Below are the code and all the weights of a small trained network. Each question names an input and a class and asks about switching units off, where a switched-off unit gives its printed mean instead of its output.

import numpy as np


def w(rows, s, z=0):
    codes = np.array(rows[::2]) - 128.0
    scale = np.full(codes.shape[1], s)
    scale[-1] = z or s
    return codes * scale


def norm(h):
    return h / np.sqrt((h * h).mean(-1, keepdims=True) + 1e-5)


def f(y):
    return y / 2 * (1 + np.tanh(0.7978845608 * (y + 0.044715 * y**3)))


def log_softmax(a):
    a = a - a.max(-1, keepdims=True)
    return a - np.log(np.exp(a).sum(-1, keepdims=True))


def net(x, mask):
    res = np.array(x, float).reshape(1, 5) / 4 @ E
    u = 0
    for l in range(2):
        y = f(norm(res) @ A[l][:, :-1].T + A[l][:, -1])
        res = res + np.where(mask[u : u + 14], y, B[l][:, -1]) @ B[l][:, :-1]
        u += 14
    return log_softmax(norm(res)[-1] @ U[:, :-1].T + U[:, -1])


A, B = {}, {}
E = w([
[77,255,136,124,189,52,166,244,101,162,47,60],'x0',
[152,114,227,253,104,89,165,47,40,23,177,70],'x1',
[128,133,119,134,129,109,137,136,130,134,143,147],'x2',
[81,60,187,25,236,117,216,90,234,8,92,173],'x3',
[130,138,126,129,125,128,139,127,122,133,137,147],'x4',
],0.0039)
A[0] = w([
[75,175,153,58,196,64,190,192,102,87,99,78,24],'L0N0',
[190,61,148,198,50,122,147,68,111,96,144,174,107],'L0N1',
[100,219,254,160,83,102,141,167,64,68,157,87,36],'L0N2',
[102,97,188,128,178,66,194,60,140,103,110,112,5],'L0N3',
[136,188,87,116,68,144,34,181,88,189,103,158,65],'L0N4',
[203,88,72,158,40,144,41,113,62,156,158,118,123],'L0N5',
[185,192,108,152,195,83,128,167,86,151,91,74,126],'L0N6',
[124,132,197,174,123,82,197,144,85,66,189,50,78],'L0N7',
[102,65,141,68,201,118,136,110,151,88,113,161,57],'L0N8',
[132,203,67,155,82,118,115,185,50,142,122,64,98],'L0N9',
[189,204,114,162,102,145,103,151,97,158,147,97,115],'L0N10',
[246,101,133,139,120,105,20,95,143,187,181,148,99],'L0N11',
[167,161,153,203,106,95,94,70,40,159,185,59,61],'L0N12',
[65,167,197,183,100,89,171,167,106,150,106,97,79],'L0N13',
],0.0054,0.0026)
B[0] = w([
[209,188,99,171,77,111,197,204,209,126,54,168,206],'L0N0',
[181,222,164,44,103,94,123,154,119,133,191,37,221],'L0N1',
[36,57,37,164,170,95,123,46,164,179,64,156,198],'L0N2',
[187,116,111,140,196,94,66,124,123,105,176,156,172],'L0N3',
[181,111,115,123,246,186,74,107,164,70,105,193,220],'L0N4',
[141,98,49,166,224,164,229,164,166,59,39,190,254],'L0N5',
[136,145,239,92,130,111,63,141,135,107,173,149,188],'L0N6',
[128,52,101,185,155,85,76,64,180,110,47,169,204],'L0N7',
[62,113,158,98,12,176,125,101,95,206,171,124,189],'L0N8',
[74,156,206,127,99,101,40,115,69,203,198,133,218],'L0N9',
[98,112,204,71,81,99,101,76,169,116,142,107,194],'L0N10',
[59,65,90,120,189,164,219,105,93,41,85,123,204],'L0N11',
[137,166,105,120,23,87,223,167,133,167,154,2,228],'L0N12',
[71,105,87,137,110,214,99,77,86,64,154,144,171],'L0N13',
],0.0047,0.0061)
A[1] = w([
[165,203,195,78,140,149,108,216,155,164,108,151,63],'L1N0',
[104,139,109,149,141,91,31,129,114,213,100,123,102],'L1N1',
[185,135,143,131,161,77,68,111,169,166,123,194,171],'L1N2',
[142,135,94,126,72,117,180,181,101,99,107,92,36],'L1N3',
[91,54,75,88,99,211,150,117,68,185,165,154,52],'L1N4',
[190,95,49,228,176,182,168,137,74,111,99,156,108],'L1N5',
[116,130,79,153,240,136,152,195,167,108,46,175,98],'L1N6',
[194,126,112,114,197,163,196,155,137,124,59,135,122],'L1N7',
[180,116,86,154,86,84,129,150,145,116,67,68,141],'L1N8',
[183,43,142,139,148,57,98,82,125,108,160,69,104],'L1N9',
[155,161,160,109,178,196,2,193,83,120,160,152,89],'L1N10',
[194,102,206,117,146,47,82,126,134,74,165,141,47],'L1N11',
[76,122,123,46,106,192,144,199,157,151,120,144,79],'L1N12',
[189,147,89,160,96,144,184,144,117,167,126,45,2],'L1N13',
],0.0071,0.0039)
B[1] = w([
[253,169,178,52,106,158,153,205,141,161,153,94,199],'L1N0',
[76,150,160,148,112,143,85,101,92,165,205,62,174],'L1N1',
[106,60,127,85,144,201,142,131,51,152,158,35,189],'L1N2',
[166,191,108,77,99,120,231,201,85,135,172,72,148],'L1N3',
[29,3,122,137,94,194,131,81,141,202,163,133,169],'L1N4',
[124,82,54,169,180,44,101,94,153,77,38,110,202],'L1N5',
[89,97,118,193,139,86,73,63,172,51,32,184,254],'L1N6',
[76,205,143,193,99,35,65,130,129,158,97,179,219],'L1N7',
[135,118,115,103,58,159,136,172,107,141,156,186,176],'L1N8',
[162,194,159,85,182,173,128,197,100,116,141,186,186],'L1N9',
[196,99,29,119,250,153,159,140,181,197,133,75,184],'L1N10',
[149,178,119,121,218,163,120,79,58,43,104,163,150],'L1N11',
[101,117,167,161,62,131,178,127,108,129,166,139,199],'L1N12',
[164,107,70,159,80,111,195,177,138,122,133,76,150],'L1N13',
],0.0063,0.0074)
U = w([
[75,74,51,204,196,59,59,54,213,51,24,204,212],'0',
[220,193,143,56,211,198,26,192,174,240,187,47,101],'1',
[207,185,37,158,55,50,209,164,85,59,172,59,152],'2',
[33,197,197,219,29,28,17,45,34,201,195,29,4],'3',
[56,36,184,66,36,220,157,65,190,177,210,201,116],'4',
[174,212,222,81,30,83,148,213,253,156,50,224,86],'5',
[219,177,203,38,204,195,93,61,55,23,230,189,72],'6',
],0.0078,0.0041)

Each question gives the input, the list of numbers given to net, and the class t.
The units are the neurons (one row each of A and B). Each row of codes is followed by its name. A weight is (code - 128) times the scale printed after its matrix; where a second scale follows, it is the last column's (A, B and U).
mask holds one flag per neuron, layer by layer. A switched-off neuron (its flag False) gives its mean, the last column of its row in B, instead of its output. The means were averaged over made-up inputs and are rounded, as every weight is.
A unit's drop is (log p(t) with every unit on - log p(t) with that unit switched off) / (log p(t) with every unit on - log p(t) with every unit switched off).
The circuit of an input: a set's keep is (log p(t) with only the set's units on - log p(t) with every unit switched off) / (log p(t) with every unit on - log p(t) with every unit switched off). Starting from the 12 units with the biggest drops (on a tie, the unit counted first), units are removed one at a time, each time the one whose removal leaves the highest keep (on an exact tie, the one counted first), for as long as the keep stays at least 0.8.
units of the circuit, in order: the units of the circuit, biggest drop first
most important unit: the unit with the biggest drop
k most important neurons: the k neurons with the biggest drops, biggest first
k most important neurons of layer l: the k neurons of layer l with the biggest drops, biggest first
drop when u is switched off: that unit's drop, to one decimal
input [-7,5,4,-1,-6], class 2: most important unit	L0N1
input [-7,3,-6,1,3], class 6: 2 most important neurons	[L0N1; L0N0]
input [0,-7,5,5,7], class 4: units of the circuit, in order	[L0N8; L1N12]
input [-1,1,3,-2,-7], class 2: 2 most important neurons	[L0N12; L0N1]
input [0,8,0,-1,4], class 2: 2 most important neurons of layer 0	[L0N12; L0N1]
input [-2,1,-5,-2,-8], class 2: 2 most important neurons	[L0N12; L0N1]
input [2,-2,4,-5,0], class 1: 2 most important neurons	[L0N9; L1N10]
input [-5,0,-7,-8,-2], class 0: 4 most important neurons of layer 0	[L0N5; L0N4; L0N11; L0N8]
input [4,0,1,1,4], class 5: 3 most important neurons	[L0N0; L0N6; L0N5]
input [8,0,-6,-3,5], class 1: 3 most important neurons	[L0N6; L1N10; L0N4]
input [-6,1,-4,3,6], class 6: 2 most important neurons	[L0N1; L0N2]
input [1,-7,2,1,-4], class 5: 2 most important neurons	[L0N9; L0N5]
input [0,4,-8,-2,3], class 2: 2 most important neurons of layer 0	[L0N12; L0N5]
input [-1,1,-4,1,6], class 6: most important unit	L1N11
input [-7,2,2,-6,-2], class 2: 2 most important neurons of layer 0	[L0N12; L0N1]
input [3,0,-5,6,2], class 5: 2 most important neurons of layer 0	[L0N8; L0N5]
input [2,-2,-6,8,-3], class 5: 2 most important neurons of layer 0	[L0N8; L0N0]
input [-7,-6,-7,1,-5], class 4: 2 most important neurons	[L1N4; L0N4]
input [4,-1,-8,-8,3], class 1: 2 most important neurons	[L0N4; L1N10]
input [-8,-2,-6,8,-1], class 4: units of the circuit, in order	[L0N8]
input [-7,2,5,-7,-3], class 2: drop when L0N1 is switched off	0.5
input [-1,-4,-4,5,1], class 4: drop when L0N8 is switched off	0.4
input [7,4,-6,-2,-2], class 3: drop when L1N1 is switched off	0.0
input [-8,8,-1,-3,6], class 2: drop when L0N1 is switched off	0.1
